Here is a tiny trained network, its code and every weight. The questions are about switching its units off for an input and a class, where a switched-off unit gives its printed mean instead of its output.

import numpy as np


def w(rows, s, z=0):
    codes = np.array(rows[::2]) - 128.0
    scale = np.full(codes.shape[1], s)
    scale[-1] = z or s
    return codes * scale


def f(y):
    return y / 2 * (1 + np.tanh(0.7978845608 * (y + 0.044715 * y**3)))


def log_softmax(a):
    a = a - a.max(-1, keepdims=True)
    return a - np.log(np.exp(a).sum(-1, keepdims=True))


def net(x, mask):
    res = np.array(x, float).reshape(1, 5) / 4 @ E
    y = f(res @ A[0][:, :-1].T + A[0][:, -1])
    res = res + np.where(mask, y, B[0][:, -1]) @ B[0][:, :-1]
    return log_softmax(res[-1] @ U[:, :-1].T + U[:, -1])


A, B = {}, {}
E = w([
[204,202,144,227,132],'x0',
[165,72,141,135,252],'x1',
[184,35,119,162,74],'x2',
[127,129,124,128,128],'x3',
[38,99,149,211,130],'x4',
],0.0045)
A[0] = w([
[175,191,117,208,132,82],'neuron 0',
[119,147,141,114,75,49],'neuron 1',
[107,166,134,122,12,88],'neuron 2',
[210,156,119,48,120,74],'neuron 3',
[238,157,145,31,111,90],'neuron 4',
[198,6,139,160,62,72],'neuron 5',
[103,166,118,123,30,82],'neuron 6',
[154,74,120,137,240,84],'neuron 7',
[125,133,136,126,134,22],'neuron 8',
[73,233,152,87,197,69],'neuron 9',
[172,140,120,85,121,49],'neuron 10',
[104,166,129,120,24,79],'neuron 11',
[108,163,138,118,28,79],'neuron 12',
[184,182,161,198,125,78],'neuron 13',
[222,164,108,40,121,89],'neuron 14',
[156,165,124,175,140,42],'neuron 15',
[177,188,129,204,130,86],'neuron 16',
[125,125,133,132,128,90],'neuron 17',
[150,129,136,111,123,148],'neuron 18',
[128,133,132,133,133,51],'neuron 19',
[161,68,157,127,235,84],'neuron 20',
[170,180,125,196,136,60],'neuron 21',
[133,131,129,133,132,2],'neuron 22',
[51,105,147,201,132,86],'neuron 23',
[65,65,135,38,119,79],'neuron 24',
[24,100,130,226,137,91],'neuron 25',
[60,67,114,40,122,76],'neuron 26',
[52,241,152,73,213,70],'neuron 27',
[158,72,143,132,235,82],'neuron 28',
[113,157,141,116,50,67],'neuron 29',
[186,183,159,200,124,84],'neuron 30',
[26,100,129,228,136,93],'neuron 31',
[81,113,149,167,136,62],'neuron 32',
[141,98,142,137,190,53],'neuron 33',
[180,143,122,78,122,62],'neuron 34',
[128,128,131,126,129,86],'neuron 35',
[203,1,151,158,59,71],'neuron 36',
[67,64,144,36,117,74],'neuron 37',
],0.0088,0.0053)
B[0] = w([
[127,38,73,132,168,173],'neuron 0',
[188,173,113,87,163,83],'neuron 1',
[133,186,139,182,237,204],'neuron 2',
[84,122,186,64,148,162],'neuron 3',
[42,108,210,79,173,217],'neuron 4',
[37,207,25,106,79,244],'neuron 5',
[152,182,136,163,215,176],'neuron 6',
[169,193,144,168,238,195],'neuron 7',
[174,160,88,50,121,48],'neuron 8',
[76,192,34,117,71,185],'neuron 9',
[134,145,140,42,134,83],'neuron 10',
[152,187,136,163,224,179],'neuron 11',
[157,185,134,155,216,169],'neuron 12',
[127,44,69,128,173,166],'neuron 13',
[53,109,204,82,161,201],'neuron 14',
[177,97,70,59,143,87],'neuron 15',
[125,39,74,135,167,174],'neuron 16',
[141,138,119,103,125,86],'neuron 17',
[107,118,147,146,128,163],'neuron 18',
[155,140,107,84,123,59],'neuron 19',
[166,192,147,174,241,200],'neuron 20',
[155,62,70,95,156,132],'neuron 21',
[193,160,76,27,127,44],'neuron 22',
[91,129,177,59,147,166],'neuron 23',
[145,13,61,128,181,200],'neuron 24',
[60,123,199,51,173,220],'neuron 25',
[142,11,59,130,184,201],'neuron 26',
[40,208,4,124,81,222],'neuron 27',
[170,192,145,166,235,192],'neuron 28',
[173,179,125,125,186,125],'neuron 29',
[116,39,70,139,179,176],'neuron 30',
[59,121,202,53,171,222],'neuron 31',
[134,144,139,45,130,94],'neuron 32',
[191,182,112,91,168,96],'neuron 33',
[124,138,151,56,131,101],'neuron 34',
[139,134,120,110,125,82],'neuron 35',
[33,211,19,102,78,253],'neuron 36',
[151,15,61,124,176,195],'neuron 37',
],0.028,0.002)
U = w([
[162,61,83,126,149,102],'0',
[180,189,142,157,176,100],'1',
[116,127,138,151,121,245],'2',
[103,170,77,117,97,88],'3',
[112,123,181,70,137,95],'4',
[254,133,168,134,14,96],'5',
],0.0078,0.011)

Each question gives the input, the list of numbers given to net, and the class t.
The units are the neurons (one row each of A and B). Each row of codes is followed by its name. A weight is (code - 128) times the scale printed after its matrix; where a second scale follows, it is the last column's (A, B and U).
mask holds one flag per neuron, in row order. A switched-off neuron (its flag False) gives its mean, the last column of its row in B, instead of its output. The means were averaged over made-up inputs and are rounded, as every weight is.
A unit's drop is (log p(t) with every unit on - log p(t) with that unit switched off) / (log p(t) with every unit on - log p(t) with every unit switched off).
The circuit of an input: a set's keep is (log p(t) with only the set's units on - log p(t) with every unit switched off) / (log p(t) with every unit on - log p(t) with every unit switched off). Starting from the 12 units with the biggest drops (on a tie, the unit counted first), units are removed one at a time, each time the one whose removal leaves the highest keep (on an exact tie, the one counted first), for as long as the keep stays at least 0.8.
circuit, biggest first: the units of the circuit, biggest drop first
top k neurons: the k neurons with the biggest drops, biggest first
drop when u is switched off: that unit's drop, to one decimal
input [4,-4,7,-6,2], class 3: circuit, biggest first -> (neuron 36; neuron 5)
input [2,-5,7,-2,7], class 3: circuit, biggest first -> (neuron 36)
input [6,1,-4,3,-7], class 4: circuit, biggest first -> (neuron 4; neuron 14)
input [0,1,6,1,4], class 3: top 2 neurons -> (neuron 36; neuron 5)
input [3,-6,6,5,3], class 1: circuit, biggest first -> (neuron 2; neuron 11)
input [-5,7,-2,7,-8], class 4: top 2 neurons -> (neuron 4; neuron 14)
input [7,2,-8,2,7], class 3: top 2 neurons -> (neuron 27; neuron 9)
input [-6,3,3,-2,-8], class 4: circuit, biggest first -> (neuron 4; neuron 14)
input [-8,-5,-8,-2,2], class 0: top 3 neurons -> (neuron 26; neuron 24; neuron 37)
input [6,-3,0,-1,7], class 4: circuit, biggest first -> (neuron 31; neuron 25)
input [-5,-4,5,5,-7], class 4: top 2 neurons -> (neuron 4; neuron 14)
input [5,-2,8,-3,5], class 3: top 2 neurons -> (neuron 36; neuron 5)
input [-5,8,-8,4,-7], class 1: top 3 neurons -> (neuron 20; neuron 7; neuron 28)
input [1,4,-6,-5,-2], class 3: circuit, biggest first -> (neuron 27)
input [-4,-1,-8,3,-5], class 3: top 2 neurons -> (neuron 27; neuron 9)
input [7,1,-1,5,-8], class 4: top 3 neurons -> (neuron 4; neuron 14; neuron 3)
input [0,4,6,-1,-1], class 3: top 2 neurons -> (neuron 36; neuron 5)
input [-1,-2,-6,-3,4], class 3: top 2 neurons -> (neuron 27; neuron 9)
input [-4,6,1,-2,3], class 1: drop when neuron 20 is switched off -> 0.2
input [-7,0,0,1,8], class 4: drop when neuron 30 is switched off -> 0.1
input [-6,-5,8,-1,5], class 3: circuit, biggest first -> (neuron 36)
input [0,-5,3,-1,1], class 1: drop when neuron 2 is switched off -> 0.2
input [8,-6,-5,-1,7], class 0: drop when neuron 13 is switched off -> 0.1
